Below is a small trained network, with its code and all its weights. Each question gives an input and a target symbol and asks what happens when units are switched off, that is, made to give their printed mean instead of their output.

import numpy as np


def w(rows, s, z=0):
    codes = np.array(rows[::2]) - 128.0
    scale = np.full(codes.shape[1], s)
    scale[-1] = z or s
    return codes * scale


def norm(h):
    return h / np.sqrt((h * h).mean(-1, keepdims=True) + 1e-5)


def f(y):
    return y / 2 * (1 + np.tanh(0.7978845608 * (y + 0.044715 * y**3)))


def softmax(a):
    e = np.exp(a - a.max(-1, keepdims=True))
    return e / e.sum(-1, keepdims=True)


def log_softmax(a):
    a = a - a.max(-1, keepdims=True)
    return a - np.log(np.exp(a).sum(-1, keepdims=True))


def net(x, mask):
    ids = ['ΠΩαεηλμτ'.index(c) for c in x.split()]
    T = len(ids)
    res = E[ids] + P[:T]
    q, k, v = (norm(res) @ M[0].T for M in (Q, K, V))
    z = softmax(np.where(np.tri(T) > 0, q @ k.T / 3**0.5, -1e9)) @ v
    res = res + np.where(mask[0], z, O[0][:, -1]) @ O[0][:, :-1]
    y = f(norm(res) @ A[0][:, :-1].T + A[0][:, -1])
    res = res + np.where(mask[1:9], y, B[0][:, -1]) @ B[0][:, :-1]
    return log_softmax(norm(res)[-1] @ U[:, :-1].T + U[:, -1])


Q, K, V, O, A, B = {}, {}, {}, {}, {}, {}
E = w([
[107,44,79,31,146,69],'Π',
[127,78,250,1,152,60],'Ω',
[213,62,139,33,86,134],'α',
[110,131,76,135,130,250],'ε',
[13,151,178,105,233,190],'η',
[162,137,245,85,143,210],'λ',
[115,89,4,111,106,197],'μ',
[20,97,111,67,210,105],'τ',
],0.0092)
P = w([
[91,147,161,169,49,96],'0',
[149,73,144,176,186,164],'1',
[149,80,99,110,112,126],'2',
[100,104,187,93,153,158],'3',
[175,165,104,33,160,183],'4',
[140,136,122,133,186,139],'5',
[143,121,117,145,134,123],'6',
[124,8,196,204,124,136],'7',
[146,119,123,139,132,118],'8',
[134,129,123,144,114,123],'9',
[96,147,132,27,82,164],'10',
[168,102,91,84,202,163],'11',
[158,107,103,103,173,142],'12',
[118,25,177,141,140,162],'13',
],0.014)
Q[0] = w([
[104,34,154,96,82,183],'h1',
[83,168,110,13,113,176],'h1',
[156,249,97,74,93,100],'h1',
],0.011)
K[0] = w([
[69,216,147,144,72,114],'h1',
[114,79,160,254,85,74],'h1',
[176,33,149,238,229,125],'h1',
],0.0082)
V[0] = w([
[176,51,23,155,25,189],'h1',
[137,165,197,160,106,252],'h1',
[247,139,186,77,52,127],'h1',
],0.015)
O[0] = w([
[218,141,149,178,138,70,48],'h1',
[79,123,116,110,173,5,143],'h1',
[160,204,85,67,82,103,251],'h1',
],0.022,0.0031)
A[0] = w([
[58,46,147,142,153,153,74],'n1',
[134,153,136,52,75,118,186],'n2',
[195,87,159,178,209,63,195],'n3',
[18,137,62,108,98,95,92],'n4',
[109,80,215,209,148,138,57],'n5',
[107,145,67,120,100,192,128],'n6',
[71,8,150,118,195,153,254],'n7',
[185,98,182,157,64,253,116],'n8',
],0.016,0.0084)
B[0] = w([
[225,118,90,91,96,82,175],'n1',
[138,184,60,182,166,185,231],'n2',
[99,181,125,101,186,248,227],'n3',
[176,71,182,33,188,131,212],'n4',
[191,57,134,158,154,118,158],'n5',
[120,189,118,151,154,142,205],'n6',
[139,186,23,201,94,136,250],'n7',
[66,187,242,150,87,99,211],'n8',
],0.016,0.013)
U = w([
[129,129,220,102,69,130,253],'Π',
[55,155,90,29,64,227,100],'Ω',
[240,242,132,92,111,68,33],'α',
[66,172,107,213,254,58,2],'ε',
[72,40,36,149,150,103,128],'η',
[92,112,160,44,130,31,251],'λ',
[242,69,182,153,183,180,137],'μ',
[99,94,91,208,77,184,122],'τ',
],0.009,0.0048)

Each question gives the input, a string of symbols that net reads in full, and the target symbol t.
The units are the heads (3 rows each of Q, K, V and O) and the neurons (one row each of A and B). Each row of codes is followed by its name. A weight is (code - 128) times the scale printed after its matrix; where a second scale follows, it is the last column's (O, A, B and U).
mask holds one flag per unit, heads first, then neurons. A switched-off unit (its flag False) gives its mean, the last column of its rows in O or B, instead of its output. The means were averaged over made-up inputs and are rounded, as every weight is.
A unit's drop is (log p(t) with every unit on - log p(t) with that unit switched off) / (log p(t) with every unit on - log p(t) with every unit switched off).
The circuit of an input: a set's keep is (log p(t) with only the set's units on - log p(t) with every unit switched off) / (log p(t) with every unit on - log p(t) with every unit switched off). Starting from all 9 units, units are removed one at a time, each time the one whose removal leaves the highest keep (on an exact tie, the one counted first), for as long as the keep stays at least 0.8.
units of the circuit, in order: the units of the circuit, biggest drop first
most important unit: the unit with the biggest drop
top k neurons: the k neurons with the biggest drops, biggest first
drop when u is switched off: that unit's drop, to one decimal
input μ τ ε μ Π α ε α τ, target μ: units of the circuit, in order => h1, n7
input Π ε α α α Ω η Ω λ, target Π: top 2 neurons => n8, n7
input η ε μ μ Π Ω μ α λ Ω, target η: units of the circuit, in order => h1, n8
input Π Ω α α Ω Π ε Π Ω τ Ω λ η ε, target Π: most important unit => n8
input τ Π Ω λ τ η Ω η τ η λ, target τ: units of the circuit, in order => n7, h1
input μ ε ε ε μ τ α τ α λ, target μ: units of the circuit, in order => h1, n7, n8
input τ μ τ τ μ Π α Π α Π, target τ: units of the circuit, in order => h1, n7
input η τ η Π Π λ μ, target η: units of the circuit, in order => h1, n3
input η λ Ω α η, target λ: units of the circuit, in order => h1, n4
input τ τ τ τ α α α α η λ τ η Ω ε, target τ: units of the circuit, in order => h1, n7, n3
input Π τ τ η Π η, target Π: top 2 neurons => n8, n2
input α Π α Ω Ω τ τ α τ, target α: top 2 neurons => n3, n7
input μ τ α η, target μ: units of the circuit, in order => h1, n5
input τ Ω η Ω α Ω τ μ μ ε Ω α α, target τ: most important unit => n7
input ε α ε ε α Ω τ Ω α α τ Ω Ω, target ε: top 2 neurons => n4, n1
input ε ε η, target ε: top 2 neurons => n3, n4
input α Ω Ω α Ω α η, target α: top 2 neurons => n3, n7
input τ ε τ α Ω η α Ω α Ω Ω, target τ: top 3 neurons => n7, n3, n4
input ε Ω μ τ, target ε: top 2 neurons => n3, n4
input ε Ω τ η α Ω Ω ε τ Ω λ, target ε: top neuron => n4
input α Ω τ τ, target α: drop when h1 is switched off => 0.5
input η η α τ, target η: drop when h1 is switched off => 0.5
input α η ε Ω, target α: drop when n8 is switched off => 0.0
input λ Ω λ Π α ε, target λ: drop when n3 is switched off => 0.1
